Each row is followed by the band that its hidden value falls in (each part has its own value, ranges and names):
[ 305   -8 -225 -270  -83    3   52 -164  -16 -343  -15   11  264 -268
  -27  -50  -27 -523  527   73  167   -4  232   62  239 -102  232 -189
  -50  134   17  132  -32  198  365  -89  161] -> (33)
[  10 -316  -87  224  116 -302  -42  283  185   -2 -340  108  179  122
 -337  126 -132 -171  223 -247  279 -128  -78   97  -76   -5  -78  257
 -110 -316   37   55 -262 -284  191 -168   38] -> (27)
[-269  456   40 -361 -238  345 -235 -533 -237 -200  648 -137 -220 -229
  434  -55 -115 -134 -155  502   -5  120  358 -111   25 -149  -68   49
 -140  616   79  -32    6   23 -231  -15  -82] -> (34)
[-359  356  -99 -317 -195  162   -6 -202  -89 -297  368  -25   -1 -411
  316  -13  -63 -351 -324  502  217  287 -234 -260 -101 -223  -20 -538
 -449  560 -102   94 -181  295    6  -88  118] -> (32)
[ 124  -96  -34   14  227 -166   31  234  171 -253 -273  -15  419 -141
   71   98  -91 -471  201 -103  325  123 -299   70 -106 -142   88 -224
 -409 -157   54  208 -234    0  241 -119  266] -> (37)
[-459    3   14 -206 -347  115 -309  -72 -124  -61  505  -68  -46  -19
  194  -96 -207  -78   58  280  161   27   93 -111  -40  -56   47  -33
 -190  363 -191  172 -143   -7 -107  -89  -71] -> (38)
[ 366  168 -326 -175  -82 -214  259 -342  -16 -454 -159  272  -20 -519
 -328  234  166 -366  242   49  185 -128  246   97  267 -211 -254    5
  -99  347  263 -296 -150  -36  369 -247  142] -> (31)
[-387  300 -261 -216 -218  367 -276 -236 -120   50  513  -21 -208   23
  236 -163 -144 -169 -217  525   97   84  173 -146   -1    0   61   -4
  -58  428  -60  169  -19  210  -74   65 -169] -> (34)
[ 168 -275 -229   -7  -70  -63  -77   41   89  -70 -142  -35  158  103
 -286  -93 -151 -266  473 -108  114  -39  240   39  152   43  236   73
  200 -256  -34  195   18   51  332  -38  -52] -> (27)
[ 155 -140 -205   72  100 -159  102  264  208 -137 -352  110  253  -21
 -270   43  -46 -315   91 -113  189   34 -215  -18  -48  -80   82 -214
 -139 -237    5  158  -90   58  384  -55  149] -> (21)
[  69 -332 -143   94    7 -356  -43  317  161 -161 -262  179  274  -30
 -288  150  -53 -250  400 -255  359 -157 -130  177   11  -59  -60   75
 -248 -137   15  104 -295 -196  298 -230  135] -> (33)
[-409   50  193  172  -22  121  -53 -353  -43   68  236 -273 -352  102
  -37   26 -345   44 -444  155 -168  135  279 -341 -233  -98  -71  149
  195  -40  -29 -112  -41 -164 -297   61 -305] -> (47)
[  37 -135  -61  -73    7 -224   -9  482  125 -120 -388  316  441 -102
 -103   21   24 -389  370    7  452 -162 -381   81   -8 -109    0    0
 -542   37  -70  109 -306 -215  285 -251  402] -> (22)
[ 157   49 -124 -195    8 -221  249  108   92 -425 -334  170  373 -484
  -86   99   65 -551  190   89  376  113 -357  -61   31 -238   -7 -440
 -491  160   -8   11 -262   93  378 -252  398] -> (32)
[-531  113 -138   26  -79  438 -486   73   57  261  458 -253 -183  443
  292 -253 -317   61 -455  343  -22  303  -49 -196 -251   92  207  -63
   53  -74  -95  459  150  232 -136  250 -334] -> (22)
[-646 -345  375  -76 -424  124 -555  416   28  113  525 -318  135  436
  221 -276 -410  269    6   -6  -24  196 -156 -214 -303   22  317 -221
 -102 -162 -433  544   89  -59 -144   59 -120] -> (38)
[-230 -264  -26  252  163   74 -287  644  304  297 -259  -95  251  565
  -70 -195 -274  -37 -160  -85  121  171 -407 -108 -326  107  274  -40
  -73 -631 -147  504   47   -7  145  146  -34] -> (22)
[ 229 -255 -151  158  147  -99  -77   30  189 -115 -201 -164  122  148
 -222   36 -181 -191  250 -270   40  102  165   90    8    1  145   50
  198 -460  140  203   50   10  277   25 -120] -> (37)
[-215  359 -201 -237 -256  299 -111 -530 -143 -193  588 -114 -334 -188
  155  -30 -104 -106 -308  408 -105  160  348 -183   36 -127  -23 -192
   87  477   53   14   86  262  -34   76 -221] -> (21)
[ 198  141 -217   25  248   16  103  -67  105  -66 -222   75  124  -44
 -104   49  -42 -402  -13   74  147  -22   82   18  -20  -41    4  106
  -52  -95  155   18 -109    2  199  -10   89] -> (27)
[ 299  -10 -156 -317 -101 -124  -13   -6   30 -541   26   32  387 -414
  126   72   46 -478  527  -27  283   94  -53  174  177 -207  114 -395
 -374  231   87  193  -98  168  398 -179  292] -> (47)
[-514  130  156  -57   -1   78 -204   85  -13  -36  313  -91   95  -37
  375   20 -222 -197 -296  263  254  142 -271 -144 -313 -123  -44 -128
 -500  238 -124  177 -307  -72 -222  -72   82] -> (27)
[  98 -152   -1   95  174 -189   91  485  224   28 -437  208  404  124
 -254    8  -52 -283   76 -141  220 -146 -288   -8 -172  -34   66   -6
 -259 -306  -86  149 -179 -177  280  -81  299] -> (27)
[ 472  442 -151   84  545  -77  561 -603   46 -354 -580   22  -22 -546
 -158  298   31 -677 -203  167  113  123  191 -112   30 -269 -255  135
  -84   10  459 -486 -219 -105  132 -119  180] -> (31)
[-441  171   31 -181 -157   55 -295 -235 -133 -227  547 -112  -64 -231
  419  105 -168 -175  -56  283  291  127   22   15  -95 -149 -171   10
 -430  508   36   65 -310  -76 -226 -170  -37] -> (27)
[-218  264   -7  150  148   24  227 -400    9  -50 -103  -70 -305 -185
 -162  144 -162 -190 -572  260    1  163   82 -343 -192 -166 -242   68
   19   51  114 -298 -172 -104 -132  -45 -130] -> (32)
[ 315  314 -314 -274   49   55 -138 -424  -47 -445  220  -18   41 -361
  237  152   69 -374  285  127  222   95  313  304  225 -124 -134  101
 -178  342  420   14  -52   76  190 -119   33] -> (38)
[ 354  123 -327  -23   22   25  231 -229   93 -148 -215  109  -73  -93
 -425   14   25 -244  -37   36 -106  -33  302  -91  129  -69   31  -49
  292  -92  147  -84  149  137  387   49  -32] -> (31)
[ 375  599 -138  -12  451   -6  526 -562  -19 -258 -342  231  -71 -506
 -105  299  122 -600 -353  280   74 -132  241  -73  -10 -264 -345  208
 -178  305  396 -520 -261 -163   50  -98  238] -> (47)
[ 184 -125 -170  -63   14 -205   29  285  160 -263 -202  166  346 -134
 -135   83   19 -338  265 -131  269  -34 -216  113    6 -120   50 -248
 -312  -36   17  185 -149   31  390 -132  248] -> (47)
[  59  115 -346  -35  200   62 -114   19   91 -124 -163   38  165  -99
  140   16  -53 -493  156  202  386  135 -124  110   48  -48   28   47
 -296   39  193  169 -182   94  190  -75   78] -> (22)
[ 101  -18 -177  -28  143   34  -86   12   77 -125 -239  -52  200  -60
   64  -44 -121 -455  308  116  287  130  -28   33   71  -60  136   69
 -168  -97  111  144 -108   14  182  -76   80] -> (22)
[-685 -450   90  228 -352  122 -719  548  184  389  467 -248 -142  825
  -76 -236 -416  583 -252 -165 -101  137  -98 -105 -350  193  178   77
  214 -470 -280  596  204  -86  -91  183 -457] -> (34)
[-247  353  -47 -107 -152  324   36 -504 -104  -36  377 -154 -372  -68
    6  -82 -178  -62 -525  410 -244  167  340 -383  -89 -112   14 -134
  232  247  -23  -78  140  168 -102  143 -227] -> (31)
[ 390  123 -170  -48  170   43  -46  -31  200 -315  -36 -127  157  -31
   24   74   -6 -172  -51 -159  -61  248   35  129  -38 -104   75 -268
   13 -238  297  242  217  189  349  107   21] -> (21)
[ 215   -9 -241  -37   26  -74 -221  185  158 -151  -55  122  155   72
  -81   71   35  -89  192 -133  183  -33    5  274   42  -15  -74  135
 -130  -98  241  191   19  -78  301  -60   41] -> (34)
[ 159   99 -138 -291  -22 -200   29  297   64 -357  -79  350  490 -353
   94  121  150 -478  324   51  458 -160 -319  212   27 -176  -70 -228
 -685  359   18  126 -330  -38  338 -260  499] -> (27)
[  43  -86 -407   42  -36 -166 -268  123  114 -116  -41  217   -5   12
 -165  155   29 -108  265  -69  363 -114   18  318  120    1 -229  314
 -179   66  262   83 -182 -147  246 -182  -72] -> (22)
[-420   60  240   46  -96  188  -94 -252 -104  167  163 -190 -225  147
   -7 -125 -333  -30 -227  291  -88   33  288 -363 -159  -44   36  299
  136   14 -145  -95  -49 -245 -299   18 -173] -> (34)
[ 282   16 -247 -181  -76   13 -271   -3   82 -274  129   -7  148  -11
   33   12   15 -125  357  -92  119   53  185  285  153  -23   38   39
  -33  -10  241  245  124   53  321  -39   -2] -> (34)
[-326 -266  105  -52 -258  150 -640  304  163 -147  621 -467  117  372
  358 -140 -324  260  -49 -205  -80  458 -160   38 -252   -9  304 -498
  -38 -284  -95  734  276  257   69  177 -257] -> (47)
[-324  382    9  -98  -43  356   27 -364 -108  104  371  -67 -241   21
  114 -114 -192 -181 -536  472 -153   18  267 -358 -177  -73   49  -27
   83  285 -110  -29   -3   99 -190  148 -116] -> (33)

Next part:
[ 54 -31  48 -74 -45  47  85 -17   9 228  47  33  72  61  34 -70   3  73
 -47 -22  37 -70 -59  51 -98  51 -30 -80 -86  88  20  87 -23  23  24 -45
 -92] -> <58>
[ 54  13 -26  64  94  13  19 -21  -7  98 -43 -64 -11  41  29 110  -5  10
 -17   8 -37 -33  22 -25  47 -14 -68 -95 122 127  -1   4 -58 114 -95  26
 -25] -> <60>
[  16  109  -40   42    4  235 -125   22   -5  -35  111  109  215  114
  -31  -54 -190  -58   42   79  -64  -20  -78   69  -14   31   -7   36
  176 -101   85  -13  -35    0 -143  -54   80] -> <64>
[   5   88 -141  144  169 -257   58 -197 -120  110   52   62  103   90
 -146  -16   39    7   40  -43   60   46 -148   74  -14 -164  -65   11
  -94   77  -22    2 -132  -36   -3  -25   61] -> <73>
[ 125   68  277   -6  121  316  -40   54 -168  -69   46  158   53   19
   86   47 -154 -131 -102   15 -132 -110  225  -16   81  -14  110   14
  166   26  151   99  136  -34 -149  -34  -20] -> <63>
[ 129   17  141  -59  -24  265   18  -17    8   31   55   52  157   69
    9   83 -166   -9   40   41 -125  -64   27  -52  -27  109    6   17
   63   47   63  -14   48   92 -146  -86  -84] -> <73>
[  51    7    5  -45  -47   23   79  -84  114   33   49  -11  252 -133
 -121   -7   12  -13  143  -44  -21   38  -16   14 -174   34 -169   67
  -43   70  -32   10  -38    2  -54 -182 -195] -> <73>
[ -76  -86  111 -143 -264  151  104  138  282   64    5  -61  102 -341
  130   -4  197 -117 -112  100  -81  -56   82    1 -215  136 -188 -192
  128  -10  -77  131  -63  -57    3   25 -283] -> <58>
[ -33   71  -59  -56   80 -151   94   16 -124  -27  -85  -63  -43   54
   61   38  126    3  -39  -39  -33 -113  -63   -1   89   24    7 -120
  -89  156   84   -8  -69  -57  147   46   43] -> <73>
[-188  -38   52    3  -56  -38   96  220   98  -55 -122 -109 -118 -353
  249    9  311 -190 -233   88 -116  -96  137   28   21  -13 -154 -298
  208   40  -40  157 -112 -117  128  192 -107] -> <63>
[ 115   61   81 -118  -26   26  126  -66   -1  156   42   61  125   43
  -35   97   39   44  -38  -67 -153  -93  -45 -113 -133  110   56   39
 -131  202   85   -1  -36   39  -11 -195  -38] -> <60>
[  78    5  -31 -183 -111  195  -53   70   70 -141   35  -86  218  -34
 -107   85  -94  -39  212  -20   92  -45   82  -33  -80  257 -137   36
   88   23   24  -29   70    9 -132 -128 -202] -> <73>
[  75 -143  -43  177   15   21   85 -128  198  124  -28 -119  227  -69
  -44 -102 -201    6  162   47  -55  101  -65   85 -111  -63 -288   26
   70  -76 -153   14  -63  160 -108   13 -228] -> <60>
[ 146  -28  168  -61   11   83  158  -64  -76   36   12   55  153   97
    3   78 -153  -23    4  -18 -214 -115  -11 -122  -39  141   53   76
 -137   76   71   -6   47   53  -18  -84  -59] -> <60>
[-255   19 -291  170  224 -428  114  123 -153 -105 -259 -250 -211  -19
  180  -32  265  -13  -43  -26  -11  -77 -137   94  299 -113 -168 -276
    1  155    1   -6 -229  -30  334  254  173] -> <73>
[  83   85   37  -17   52   61  -30  -64  -28  170   91  106   89    9
  -48  -71   15    4  -55  -47   86  -14   39   97 -110  -93   -1  -16
   38   76   54  108   -7  -57  -86  -97  -66] -> <63>
[ -25  -63 -127  103   36 -124  112  -58  -27  200   95   21  168   55
 -152  105   23   70  133  -55   42   29 -139  -52  -55   93 -193   18
  -85  151 -108    0 -143  162  -57 -155   15] -> <59>
[-136  -45 -244  177  150 -253    3    9 -203 -137   44  -42   84   40
 -176  132   25 -109  178   -2  225   33  -37   15  151   59 -247  -54
   59  -15 -135    8 -101   -4  -58   97   64] -> <73>
[ -97   84  -74  199  115 -121    7  -51  -58  242  107  158   25  -19
   -4  -68  148  -39 -172   25   15   27  -92  117  -44 -212  -52 -109
   87   46  -27  130 -189  -44  -26   10  131] -> <63>
[  52 -118   29  388  323 -258  195 -260 -192   37    5   58  181   18
 -145   -2 -187  -92  127  -33  -90  108  -29   19   78 -222 -200  132
 -100  -25 -145   48  -52   88  -70   35  -22] -> <60>
[ -55  -13 -185  121  102  -28  -51   12  -40   -2   80  -18  211  -24
 -187   -3  -31    6  247  -82  193   82  -12   80   -3   23 -273   57
   84   51  -74   30  -71   70 -111 -154  -31] -> <57>
[  18    1  201 -148   -4  -13  154   34 -140 -199 -113  -46  -85  -40
  176  116   70 -171 -153   87 -134 -190  105  -68  122   88   81 -193
  -44   17   83   34   74 -161  109  249 -109] -> <64>
[  -6   36   65 -206 -132   38   85  103   95 -152  -98 -123    9 -186
  106  146  170 -141  -83   53 -136 -140  101 -103  -51  176  -31 -149
   74   79   52    4  -13 -103   43   65 -169] -> <59>
[   4  150   87 -136  -58  -83  122  -85   84  217  -35   43  -61  -88
  161 -101  286    8 -299   28 -123  -97  -88   87 -152 -161  112 -212
  -87  138  111   89 -117 -174  159   56  -64] -> <57>
[-102  -75 -231  229  112  -52  -36   42  -44  146   80   -4  164   74
 -102 -107  -88   55  172  -40  177   72 -121  135   31  -12 -276   -5
   85   -1 -105   65 -136  136  -56  -69   66] -> <58>
[  -7   19  -32   91  159 -128  112  -22 -164   83  -38   -5  -31  105
   23  128   51   24  -27  -36  -80  -71  -59  -62  125   -1  -22  -76
  -46  194   25   -7  -95   92   34    1  104] -> <59>
[  15  -61 -196  151  119 -186   66  -95  -21  124   -6  -86  133   80
 -127  -14  -68   61  168  -65   88   48 -120   42  -10  -10 -215   23
  -43   73  -94   -6 -110  123  -25  -45  -28] -> <60>
[-160   87 -343   67   85 -615   76 -115  -33   10 -135 -186 -192  -78
   -4    6  401 -113 -172   46  204  -15 -131  118   14 -190 -114 -319
   -7   28 -102   44 -240 -248  183  371    1] -> <60>
[ 104   41  208   28   56    0  212 -191  -92  172  105  210  196   48
  -46   38  -37   -2  -58  -20 -254  -39  -99  -71 -104  -46   72   90
 -221  122   51   23  -40   16   -6 -164    1] -> <73>
[  46  -37  156 -113 -134   18  155  -97   24  236  167  147  128  -69
  -71  123  139  -30  -97   29   27  -42   -2  -66 -207   98  -36  -84
 -111   91  -70  107  -31  -29  -93  -68 -162] -> <57>
[-185  109 -517  280  305 -463 -106  -26 -165   -1  -45 -142  -51   63
 -187   45  203   18  153 -100  328  100 -126  137  173 -179 -266 -107
  140  146  -93  -18 -257   15    6   50  198] -> <59>
[ -56  -38  201 -139 -106   52  187  105  -32 -145  -42    1   38 -154
  148  119  122 -174 -125   82 -213 -162   70 -111   13  178   -8 -140
  -38   25   37   54    7 -110   98  101 -107] -> <64>
[  32  -56  187 -178  -72  236   81  227  -56  -72  -68  -33   17   -7
  210  -21  -68  -56  -81    0 -155 -218  110  -47   51  239   38  -84
    9   56  137   81   93  -20  105    8  -78] -> <63>
[  30  -29  117  129   83  114  121  -31 -104   30   35  106  168  121
   49   15 -204  -32   14   56 -269  -59 -104  -45   73   34   -7   46
  -37    0   39  -14  -38  112  -19  -31   84] -> <73>
[  78  -47   42 -140 -106   45  137  -33   78   50  -34  -78  148   31
   37  -60  -74   44   64    3  -75  -85  -96   11  -96  137  -61  -33
 -144   39   27  -11    3   12   83  -23 -174] -> <73>
[  59    4  111 -144   -7   64  110   29 -111   17   23   45  111   45
    6   12   -7   10   21  -79  -34 -124   16  -38  -27  148   18   11
 -150  127  100   48   48  -31   62 -119  -65] -> <57>
[ 122  -93   90  196  258  -85  119 -148 -282   40   44   69   66  156
 -126  211 -179  -50   93  -39    9   -9   79 -106  148   -1  -71   58
  -42   92  -70   25   44  144 -174   16    3] -> <60>
[  -2 -107  -19   -7    1  -66  102   -4  -16  178   43  -29   71  -45
  -55   14   76   40   62  -62  174   -8   19   35  -65   64 -193  -85
  -57  117  -96  108  -35   53  -18  -46 -154] -> <58>
[  46  -61  154   36   27  287  -11   82   46  -68   29   11  188 -177
    5   10 -115 -100  106   -3  -41    9  204   19  -23   40 -186   34
  200    2  -12   94   73   61 -166 -110 -196] -> <58>
[ 36 164 -34 -51  61  23 -47 -37 -21 -71   3   8  79 -34 -42  45  66 -61
   5 -16 -11 -28  31  29 -20 -48  -2 -24  95  87  94 -10 -34 -88 -59 -59
 -28] -> <73>
[-260  -51 -502  208  295 -579   19  173 -265 -314 -342 -415 -261  112
  116  -38  119  -79   85  -31  206  -99 -105  120  434  -10 -239 -277
   64    8  -42  -34 -171  -71  330  456  182] -> <60>
[  88   67   21 -115  -15  -17   77  -57  -31   15   15   14  114   38
  -52   79   16  -19    8  -34  -63  -83  -24  -64  -78  100   24   13
  -83  111   70  -15  -12  -36   -8  -87  -61] -> <59>
[ -21 -190   47  213   16  109  152  -28  116  100   18  -28  274  -81
    6  -89 -203    6  178   50 -159   76  -94   47  -31    6 -306   41
   14  -51 -142   30  -76  211  -47  -58 -133] -> <64>
[  95 -118  239  -89   75   90  193   47 -283 -129  -54   16   56  175
  106   47 -217  -45   39  -23 -123 -199   51  -87  179  213   61    0
 -210   36  103   27  157   12  106   72  -49] -> <57>

Part 3:
[-260  155  -45  302 -123  212  241  144   14  -82  184   89  111   93
 -414 -123  -21  -65   97  327 -111   69    6  164 -271  -36   30  152
  140 -122  -14   52 -199   58   66 -126   34] -> (106)
[  56  123 -109   90   21  270  311 -122  -65 -164   94   55  263  252
 -130 -119  -64  199   52  -82 -263   23  -70  138  -45   -7  -59    1
 -335 -119  103  145  -57  131  117  -93 -125] -> (91)
[ 145 -200   67  231 -240  -85 -345   84  -34   59 -195 -216  -19  -82
  -87  -49  104  169 -335 -313  134 -311  102 -211  -95  -20 -108  174
 -263 -238  -92  121   97 -130 -175  198   50] -> (99)
[ -52  -63   70 -116  -72  -66 -193  109  131   50 -123  -88  -37   27
 -219 -344 -269   44 -100 -226 -100   64  -87 -115    1   87 -226  120
  -15   87  185 -160  125 -140  -98 -193  -68] -> (91)
[   3 -220  155 -113   39  -88 -337 -114   99   61 -208  -88 -118  -47
  -11 -265 -289 -102 -161 -311  -28   43  -89 -115  148   -4  -99  -71
  -84   13  142 -163  185  -89 -100 -116  -22] -> (90)
[-124  154 -108  150   47  179  257  110    1 -151   22  120   99  139
 -291 -113  -87    6  119  157 -258   63  -79   70  -79   41  -73   98
   56   -9  -31  -45   19   44  129 -159  -38] -> (103)
[ -59  233 -144  105   40  314  231  -89   46  -79  191  153  157   96
  -24  -22    2  187   44   50 -237   19  -16   70 -118  -25 -105  197
  -56  -35  140  142  -49  138  105  -69  -29] -> (91)
[-297 -212   82  -54 -153   69 -210  162  140  209  -20  -22 -149 -112
  -19  -53  -16 -107  -67  167   26  113   10 -200  -96 -206   -2    1
  248  -51 -207 -216   93   -2 -205 -100   54] -> (103)
[ -12 -166  105 -247    1   84 -234  -82  239   65   19  -38  -74  -70
   45 -216  -96  113 -154 -181 -122   55 -123 -235  -59 -277 -205  128
   93  -18  -27   -4  193  107 -104    7  107] -> (106)
[ -87   -8  -29  504 -159   69  188   -3 -158  -23   24   95  109  -10
 -310 -101    0  -94 -170  -75 -159  -15  -15  213    5  131   88   49
 -243 -302  122   81 -172    5   49  -94  -33] -> (103)
[ 321 -281  132  268 -176  -23 -507   39  -84   36 -179  -21  -81   17
   30  -22  116  190 -388 -274  163 -449  216 -413   66   -7 -152  217
 -131  -70  -98   -2  132 -363  -63  -18   38] -> (89)
[-132 -250  146 -115   61   -3 -236 -156  121  128 -110   35 -138 -140
   44 -195 -256 -220 -137 -189  -97  163 -148  -46  208 -103  -23 -129
   22  -31  105 -224  149   19  -95 -131   35] -> (89)
[-236 -215   88 -102  -89   16 -254    7  145  157 -117 -202 -117 -132
   45  -63  -61  -91  -74  -13   89   88  -28 -124 -138 -224   30  -95
   35 -156 -162  -59  118  118 -245  104   57] -> (99)
[-499   66   -5   53  242  -38  232  -64   64  -86 -212  -37  -54  -80
 -380 -257 -489 -587  265  121 -209  445 -310  440   75  124  180 -348
   70  -83  153 -252   18  213   32 -134  -35] -> (102)
[ 460 -366  115  305  -31   23 -526 -257  -86   -8 -201  -16 -115  -74
  311   72  248  254 -530 -474   88 -491  179 -499   75 -162 -104  170
 -241 -255 -180  247  221 -134  -28  171  106] -> (103)
[-169 -125   66  188 -190 -122 -239  248   36  137 -171  -43 -123 -159
 -272 -144 -108 -139 -178  -67   24  -38   -1  -74   26  116  -87  140
   77  -47   30 -224   71 -204 -145  -85   35] -> (102)
[ -58  317 -197  143  219  117   24   14    2 -222 -251 -151   71  -21
  -60  206  -60   -3  226   79   60 -219   13  142 -115  100  -43   74
 -117  -23  -65   80  162   80   59  364   61] -> (89)
[ -59  -61  -13   27  161  327  171 -159  -14  -95   94  272   51  148
   57   12  -50  -68   90  192 -251   94  -67  -15  123 -204   52 -126
   65  -19 -143 -114   65  113  156 -214   -4] -> (90)
[-106  302 -196 -128   50  387  275   47  128  -59  233  176  174  120
   33   60   20  279  176  193 -274   46  -40   20 -112 -108 -193  242
   51  108   20   14   61  160   85  -46  -12] -> (90)
[ 247  117  -43    2  302  259  104 -370   41 -233   81  267  101  189
   87 -198 -172  183  -56 -259 -390  -15 -112  -55  145   -6 -199  132
 -112   78  262  128  120   76  282 -221  -48] -> (90)
[  63  160  -84  364  -11   39 -105    6   -7 -124 -106  -83   22  -64
 -146    9   60  118 -127 -120   22 -277   84  -31 -206   98 -107  304
  -92 -153   45  249   33  -17   31  210   80] -> (99)
[-103  -63   37 -149  -19   61 -237  177  241   71  -23   47 -149 -132
  -61 -106  -32   66  -86   40 -106  -18  -67 -298  -71 -182 -256  286
  352  104 -142 -160  248  -28  -79  -18  155] -> (106)
[ -69 -289  130  -53  -17  -15 -299   26   61   98 -194  -24 -136  -77
  -14  -98 -133 -142 -123  -85   12   -4  -50 -181  147 -116  -40  -91
   47  -25 -121 -258  194 -102 -119  -73   43] -> (98)
[ -76 -269  155  240 -162 -164 -351  116  -90   72 -320 -193  -97  -51
 -232 -111 -157 -244 -148 -107  216 -130   66  -23   70   92   83 -139
 -155 -144  -53 -200   44 -245 -163  -15  -13] -> (90)
[-213 -214  101  -23 -110  -66 -258   60  142  194 -113  -63 -160 -219
  -55 -155 -117 -138 -191 -129  -33  106  -86 -112   19  -85  -57   31
   87  -97   -2 -164  132    8 -197  -29   67] -> (103)
[  94  208 -100   83  330  224   -8 -480   46 -216  -64  -78   88   46
  224   14 -114   90   44 -219  -60  -85  -14   90 -119  -31   -8   -7
 -258 -128  207  371   58  260  118  214   -2] -> (98)
[  66 -214  142   97   23 -137 -357 -103   53  -51 -291 -229 -100  -98
 -139 -201 -160 -103 -200 -316   84 -130  -62  -95  -22  -50  -53  -20
 -139 -178  -13   55  156  -25  -94  161   92] -> (106)
[ -33   66  -76  137   14  187  205  -29  -55  -78   22  123  147   67
 -138  -27  -70   16   18  -24 -218    3  -89  158  105   18  -34   14
 -198  -89   62  -43    8   55   83  -50  -26] -> (89)
[-135  258 -223  162   40  133  210  223  -17 -135 -140  -37  115  -22
 -218  158   23   47  168  144 -111 -118  -52  135  -79   84  -86  140
  -76  -58 -144  -31  129   75   34  226   42] -> (102)
[-497  320 -153 -212  294  177  356   67  196 -158  -56  -16   38   81
 -285 -164 -393 -270  490  361 -266  420 -258  293 -147   15    0 -145
  254  133   31 -202   94  277   72 -114  -49] -> (102)
[  75 -221  138  156 -199  -42 -322  -44   31   54  -90 -198  -21  -40
 -113 -190   -7   87 -295 -276  110 -163   52 -151 -145  -98  -66  102
 -191 -234    8  150    8  -53 -155   92   51] -> (106)
[ 160 -305  115  204  -80  -92 -465   54 -108   -2 -386 -203  -94  -32
  -12   72   23  -44 -199 -177  265 -370  133 -236   84  -29    6  -69
 -205 -147 -255  -94  196 -244 -131  181   52] -> (89)
[-106  184 -136  174 -114  293  370  190  -52  -90  187  197  222  222
 -311  -71    3  147  109  222 -271   32  -16  106  -76   37  -91  161
  -40   -7    6  -56 -103  -14  118 -234  -87] -> (91)
[-476  127  -93  -21 -203  336  426  242   36   80  270   92  203  179
 -302  -62  -80  -59  289  490 -168  321  -52  260 -180 -112   86  -85
   61  -42  -59 -200 -206  135  -61 -254 -107] -> (98)
[-401 -149   74  -61 -229  125 -224  264  126  241   15  -84 -109  -54
  -51   32   -9 -131   69  380  197   85  114 -141 -191 -205   59  -34
  278   -5 -241 -272   -2  -69 -261  -84   32] -> (98)
[ -88 -271  162   -2  -33  -32 -248    2   65   13 -164 -114 -111   59
 -157 -269 -182 -137  -90  -50   13   64  -32 -178  -63 -119    1 -118
   64  -77 -115 -116   98  -57  -94 -162  -15] -> (99)
[-210 -201  100 -194 -120  128 -151  168  156   58  -18 -144  -42   72
 -126 -111  -40   -8   72  235   59   74  -18 -197 -218 -336  -28  -62
  187  -44 -346 -140  103   55 -172  -17   61] -> (106)
[-157 -184   80  -32 -104   22 -206  136   75  112 -112  -52  -87  -27
  -99 -109 -101  -78  -60   32   20   30   -7 -150   -6  -87  -48  -18
   85  -16 -112 -218  109  -92 -143 -104    6] -> (91)
[ -39 -181  115   19  -25   -5 -299    5   87  105  -97   76 -140 -106
  -22 -140 -140  -90 -183 -126  -42  -24  -24 -171  140  -27 -114   85
  104   36   59 -209  142 -149  -63 -148   52] -> (89)
[-228 -156  106 -134 -102  -11 -242  146  122  143 -115  -95 -103  -29
 -108 -160 -206 -127   -2   46   50  103  -22  -95   -4  -61  -48  -52
  101   53  -33 -283  112 -100 -179 -136  -18] -> (90)
[-563  174  -34 -289 -101  198  308  273  207  100  201   56   90  153
 -374 -310 -365 -143  350  401 -238  504 -169  234 -144  -17  -53  -51
  246  188  143 -363  -88   86  -79 -416 -139] -> (90)
[-330  294 -132   77  -58  218  194   99  110   52  172   88   87  -46
 -150  -17  -93   -2  131  206 -133  135  -23  212 -151   55  -59  198
   82   18  197  -34  -92  100  -15  -58   -4] -> (90)
[  29  178  -79  235  210   97   94 -112   28 -208  -52  157    7   35
 -182 -172 -154  -14  -27 -104 -279  -22  -92   22    0  135 -135  197
   54    5  176   81   82   24  212 -124   10] -> (103)
[-101 -116   11  253   -3  260  200  -75  -72 -100   92  149   82   95
 -151   -2   64 -107    8  213 -161   35  -46   56  -44 -234  138 -104
   -3 -247 -244   34  -62  155   96  -64   60] -> (106)
